Each row has a name. Each question is about the rows just above it. Places in a row count from 0.

Columns, left to right: J T P K M F Q W B
[115  97 172 145 137 143  93 103 163] : U
[ 96 145 170 157 111 175 129 125 142] : N
[156 133 151 112  76  88 100 147  69] : L
[ 72  68 144 121 113 179 127 119 135] : E
[ 96 110 170 157 111 175 129 125 142] : H
Which entry of N is missing from [157  96 175 142 145 111 125 170]? : [129]
Which column holds [125 147 119] top down? : W
Where does [ 96 110 169 157 111 175 129 125 142] differ from H, and what was there? : 2, [170]
Every place of [121] in E: : 3

Columns, left to right: gaso Timat sutup Ziv nit lome Redev sut
[165 112 155  29 132 154 103 128] = R
[ 75  95  75  75  95 137  95  75] = C
[155  69 116 118 154 152  40 126] = G
[179 215 107 112  78 130 133 117] = X
[183 180  44  44  44  45 144 126] = Z
[158  84 153  49 138 157  74 129] = Y
[174 146 146  27 123  76 129 128] = V
[155  68 139  82 145 156  50 155] = D
Every place of [44] in Z: : 2 3 4
Which column holds this, read top down? [137 152 130] : lome
Places of [75] in row C: : 0 2 3 7
Shuffled D with one entry gone: [139  82 155  68 145  50 155], missing : [156]

Columns, left to right: pon beg letib Fug lim tet
[121 117 180  54  84 143]  bod
[ 78 156  91 108 172  90]  fiz
[135 153 184  65  72 152]  Pag
[119 121 168  68 106 134]  dom
[137 137  91 173  72 144]  Latut
[115 119 184  49  82 141]  Zil
[160 110 152 150 198 125]  logi
[135 119 137] is in which column, read top down? : pon
Pag without one entry, shuffled: [153 135 184  72  65]. Gone: : [152]

Columns, left to right: Valo sabit Rak Pum
[152  94  93 123] : romu
[ 75 106  93  74] : rone
[108 184 109  44] : kol
[106 206 178 178] : rikon
[106 206 179 143] : laz
[183  82 153 123] : ven
Which column holds [ 74  44 178 143 123] top down? : Pum
Places of [178] in row rikon: : 2 3
Where does [153  94  93 123] differ from romu, and what was there? : 0, [152]
Shuffled romu with one entry gone: [123 152  94], missing : [93]
One entry of laz was changed: [106 207 179 143]. Where, and from what? : 1, [206]
Shuffled laz with one entry gone: [206 106 143], missing : [179]
rone without one entry, shuffled: [106  93  75]. Gone: : [74]

Columns, left to right: lukiv gige vekar ronos sab
[210  87 107  87  97] : mir
[ 63 175  96 177  31] : dani
[210  87 107 127  57] : deso
One entry of dani was changed: [ 63 175  95 177  31]. Where, and from what? : 2, [96]
Which column holds [ 87 175] top down? : gige
Shuffled dani with one entry gone: [177 175  63  31], missing : [96]
Which column holds this, read top down? [ 63 210] : lukiv
At which places does mir hold [97]? : 4

Columns, left to right: ses Ged laf Bazis fet Sabib nesi Fif bunes
[183  80  83 214 104 159 114 141  83] = filok
[ 93  64 163 155 154  65 163  92 152] = Vesat
[183  80  63 214 104 159 114 119 126] = bigi
Where does [ 93  64 163 156 154  65 163  92 152] differ from Vesat, and what was there? : 3, [155]
At which places does Vesat hold [64]? : 1
One entry of filok was changed: [183  80  83 214 104 159 114 141  84]. Where, and from what? : 8, [83]
Places of [92] in row Vesat: : 7
[141  92] is in which column, read top down? : Fif

Columns, left to right: guku sika dok tera nuzil
[110 110 110 119 110] : Fove
[130 149 145 118 123] : leli
[141 129 124 128 145] : Gopo
[115 129  86 134 100] : Numoz
[124 127 125 130 153] : fir
[154 139 110 123  40] : nanut
[110 113 108 126  32] : sarel
[141 104 152 156 101] : vene
[130 115 115 109  84] : kat
[159 131 130 138 160] : Gubap
At which places does Fove hold [110]? : 0 1 2 4
Which entry of leli is missing from [123 130 149 118]? : [145]
Which column holds [124  86] top down? : dok
fir without one entry, shuffled: [127 153 130 124]. Gone: : [125]
Changed vene: [141 104 152 156 100]. Place and old value: : 4, [101]
Changed leli: [130 149 145 118 122]. Place and old value: : 4, [123]
Where does [130 115 116 109  84] differ from kat, and what was there? : 2, [115]

Columns, left to right: Samaf Dod Zim zare
[144 149 149 132] : fis
[144 130 130 130] : rin
[139 149 131 123] : vimaz
[105 231 130 180] : Tidu
Places of [130] in row rin: : 1 2 3
Which column holds [130 131 130] top down? : Zim
vimaz without one entry, shuffled: [149 139 123]. Gone: : [131]

Columns, left to right: Subas buv ralo Tol sib paf fipa vos feb Fano
[183 193 108 115 201 116 122 110  86 133] = Roto
[ 97 159 125 115 181 109  48 108  81 138] = vub
[154 140 117 116 168 189 108 124 132 175] = Zano
[105 148  92 159 195 122 158 120  76  46] = Suned
[133 137  56  97 178 106 137  77 158  82] = nuli
[141  91 169 116  80 186 157 165 146 196] = Nen
[161 175 175 169 127 123 105 175 193  74] = Nipa
[130 124 160 143  71 166 115 126 202  94] = ded
[116 109 104  88 196 117 138 140 152 139] = nep
Which column holds [110 108 124 120] top down? : vos
Every place of [161] in Nipa: : 0
Shuffled nep with one entry gone: [152 139 116  88 140 138 104 109 196], missing : [117]
Which entry of vub is missing from [115 181 159 109  81 138  97 108 125]? : [48]

Columns, left to right: tifa Kugak pomo Vuv kaso reru
[105 171  82 177 178 181] -> perus
[ 76 139  56 142 137 138] -> Gitus
[163 157 161 166 161 167] -> kirez
[ 72 155  53 151 154 111] -> gelu
[188  97 209 100  96 106] -> bogu
[113 164 107 164 165 114] -> bug
[113 164 107 164 165 164] -> gire
[ 72 155  53 151 143 142] -> tapu
Shuffled tapu with one entry gone: [155 151 143  53  72], missing : [142]
Where does [ 72 155  53 151 154 112] differ from gelu, and what was there? : 5, [111]

Columns, left to right: Seb Tinon bek Saku Pevo livo tebab ralu
[185 185  60  22 190 186 185 175] : bitul
[160 190 160 119 190  90 159 149] : bufuz
[168 100 160 119 199  90 158 149] : finir
Which column holds [190 190] top down? : Pevo
One entry of finir was changed: [168 100 160 119 200  90 158 149]. Where, and from what? : 4, [199]
Places of [185] in row bitul: : 0 1 6
Places of [160] in row bufuz: : 0 2
Where does [160 190 160 119 190  90 160 149] differ from bufuz, and what was there? : 6, [159]
Which entry of finir is missing from [ 90 160 199 100 168 158 119]? : [149]
bufuz without one entry, shuffled: [160 149  90 119 160 190 190]. Gone: : [159]

Columns, left to right: piva pufem Pup Saka Tobu
[ 90  89  74 190 221]  Lov
[127 122  81  77  58]  sibi
[138 151  76  65  57]  vupu
[ 90  89 168 190 221]  Siti
[133 110  94  89  67]  neb
[127 122  94  89  67]  Vita
[135 159  72  68  68]  piz
One entry of piz was changed: [135 159  72  68  69]. Where, and from what? : 4, [68]
Changed Lov: [ 90  88  74 190 221]. Place and old value: : 1, [89]
Changed Siti: [ 90  88 168 190 221]. Place and old value: : 1, [89]

Columns, left to right: Fipo potek ronik tas nelu zutam panem
[100 132  85 103 127 125  66] = meve
[111  94 156 110 131 114 126] = kepuv
[ 88  60 137 160  61 133 133] = Guvam
[110  93 198 134 113 113 144] = fuvit
[196 109 123  93 181  82  51] = Kogo
[ 73 127  83 125 143 141 116] = nom
[ 85 121 162 127 155  66 110] = fozel
[143 117 107  92 144 144 145] = rovo
[124 103 115 141 113  93 127] = Vosuk
[149  57 163 153 138  90 163] = Rebu
rovo without one entry, shuffled: [ 92 117 107 144 144 143]. Gone: : [145]
Vosuk without one entry, shuffled: [124 113 127  93 103 141]. Gone: : [115]
Shuffled nom with one entry gone: [125 116  83 143 141  73], missing : [127]

Columns, left to right: fode tapet danuk Tig
[138 144 132 132]  Reri
[101  75 106  34]  dem
[135 142 163  78]  Kanas
[103  83 118 124]  Fak
[115 109 109 155]  Pego
[125 104 123 140]  Mido
[159 171 202  67]  bafe
[117 132 108 126]  fakof
Where does [115 109 109 156] differ from Pego, and what was there? : 3, [155]
Which column holds this, read top down? [124 155 140  67] : Tig
Every place of [109] in Pego: : 1 2

Columns, left to right: Mus Temo Dozo topo doz mibaz
[104 101  98 197 105 168]  pufud
[ 95 115 127 132 137  74]  Zigeb
[150 118 128  44 193 234]  suv
[209 102 160 122  91 154]  fon
[ 60  58  77 158 121 118]  kopi
[103  53 143 110 106  31]  zeral
[130 160 132  98 148 209]  zur
[124  92 114 185 115 149]  tad
[120 102 160 122  91 154]  popir
[103  53 143 110 106  76]  libol
[162 101 128 186 130  62]  Fad
[174  99 113 108 134 153]  vabe
Shuffled Fad with one entry gone: [186 101 130 162 128], missing : [62]
Changed pufud: [104 101  99 197 105 168]. Place and old value: : 2, [98]
Which entry of pufud is missing from [101 197  98 105 168]? : [104]

Columns, left to right: muz Rutok Ruz figo releb doro tutag
[147  85 127 143 183 144  85] : mif
[146  50 125 155 191 224  59] : nipe
[128 141 137 128 129 114 126] : Kon
Shuffled nipe with one entry gone: [ 59 191 125 146 155 224], missing : [50]
Which column holds this, read top down? [191 129] : releb

Columns, left to right: mika zut tolu bofud bafa lum kizes menev
[136  72 106  79 140 107 111 125] = tivof
[117 151 115 128  91 171 144 157] = Mida
[140 165 141 131 106 165 161 153] = votuf
[144 162 135 127 113 151 144 154] = sop
[112  30 112 112 162  92  81  50] = lep
lep without one entry, shuffled: [ 50 112  81 112 112  92 162]. Gone: : [30]
Every place of [112] in lep: : 0 2 3
Which column holds this, read top down? [111 144 161 144] : kizes
[135 112] is in which column, read top down? : tolu
Which column holds [165 162  30] top down? : zut
One entry of Mida was changed: [117 151 115 128  91 171 144 156]. Where, and from what? : 7, [157]

Columns, left to right: Vonep Roz zem Gor belu Gomi
[ 74 118 174  89 125  89] -> mobar
[113 109 171 120 123 142] -> zas
[167 153  98 160 136 118] -> lafe
[125 171  91 155 168 112] -> gem
[115 133 165  99 116 132] -> Lupu
[ 90  90  90  90 123 139] -> kuzi
At which places does kuzi hold [90]? : 0 1 2 3
Which column holds [155  99] top down? : Gor
Which column holds this, read top down? [ 89 142 118 112 132] : Gomi
Which column holds this, read top down? [171  98] : zem
Lupu without one entry, shuffled: [116  99 133 115 165]. Gone: : [132]

Columns, left to right: sonid Vafo moz Nal Kav dobe Fuleg
[149 144 149 149 144 144 143]  Nad
[150 118 117 149 126 144 195]  dif
[208 148  69 200 124 191 195]  veted
One entry of dif was changed: [150 119 117 149 126 144 195]. Where, and from what? : 1, [118]
One entry of dif was changed: [150 118 116 149 126 144 195]. Where, and from what? : 2, [117]
One entry of veted was changed: [208 148  69 200 125 191 195]. Where, and from what? : 4, [124]
Changed dif: [150 118 117 149 126 144 194]. Place and old value: : 6, [195]
At which places does Nad hold [149]? : 0 2 3
Which entry of dif is missing from [149 118 144 117 150 126]? : [195]

Columns, left to right: gikis sogi togu lukuf des Felek tum zirug
[144 161 145  53 122 119 128 102] : mep
[152 100 128 163  87  89 128 129] : kad
[153 126 133 128 160 136 134 105] : ponu
[162  93 128 138 213  91 128 168] : Lol
[129 159 121  71 128  72 169  56] : Zupib
[131 119 137 109 147 158 169 113] : Tob
[114 135 145 128 186 128 103 123] : vap
[108 140 119 179 128 141 141  45] : Valag
[176 103 121 169 109  94 119 145] : ziga
Which column holds [213 128] top down? : des
Which column holds [169 169] top down? : tum
One entry of mep was changed: [144 161 145  53 123 119 128 102]. Where, and from what? : 4, [122]
Shuffled Zupib with one entry gone: [ 56 128  71 159 129 169 121], missing : [72]
Shuffled Tob with one entry gone: [109 147 131 158 113 137 119], missing : [169]
ziga without one entry, shuffled: [ 94 145 176 121 103 169 109]. Gone: : [119]
Which column holds this, read top down? [163 128 138  71 109 128 179 169] : lukuf

Columns, left to right: Movob roso viken med
[125 154 121 173] = zudo
[187 223 124 162] = lib
[179 216 137 168] = Mazem
[169 187 147 185] = Dumo
[176 211 140 169] = Zaget
[170 194 145 182] = fopi
[175 204 142 176] = suvi
[152 173 140 188] = kag
[122 123 122 121] = dulid
[174 208 141 174] = vuleb
[124 152 121 167] = Legim
[126 158 123 176] = giba
Every place of [122] in dulid: : 0 2
One entry of fopi was changed: [170 193 145 182]. Where, and from what? : 1, [194]
Shuffled Dumo with one entry gone: [187 147 169], missing : [185]
Where does [179 217 137 168] differ from Mazem, and what was there? : 1, [216]

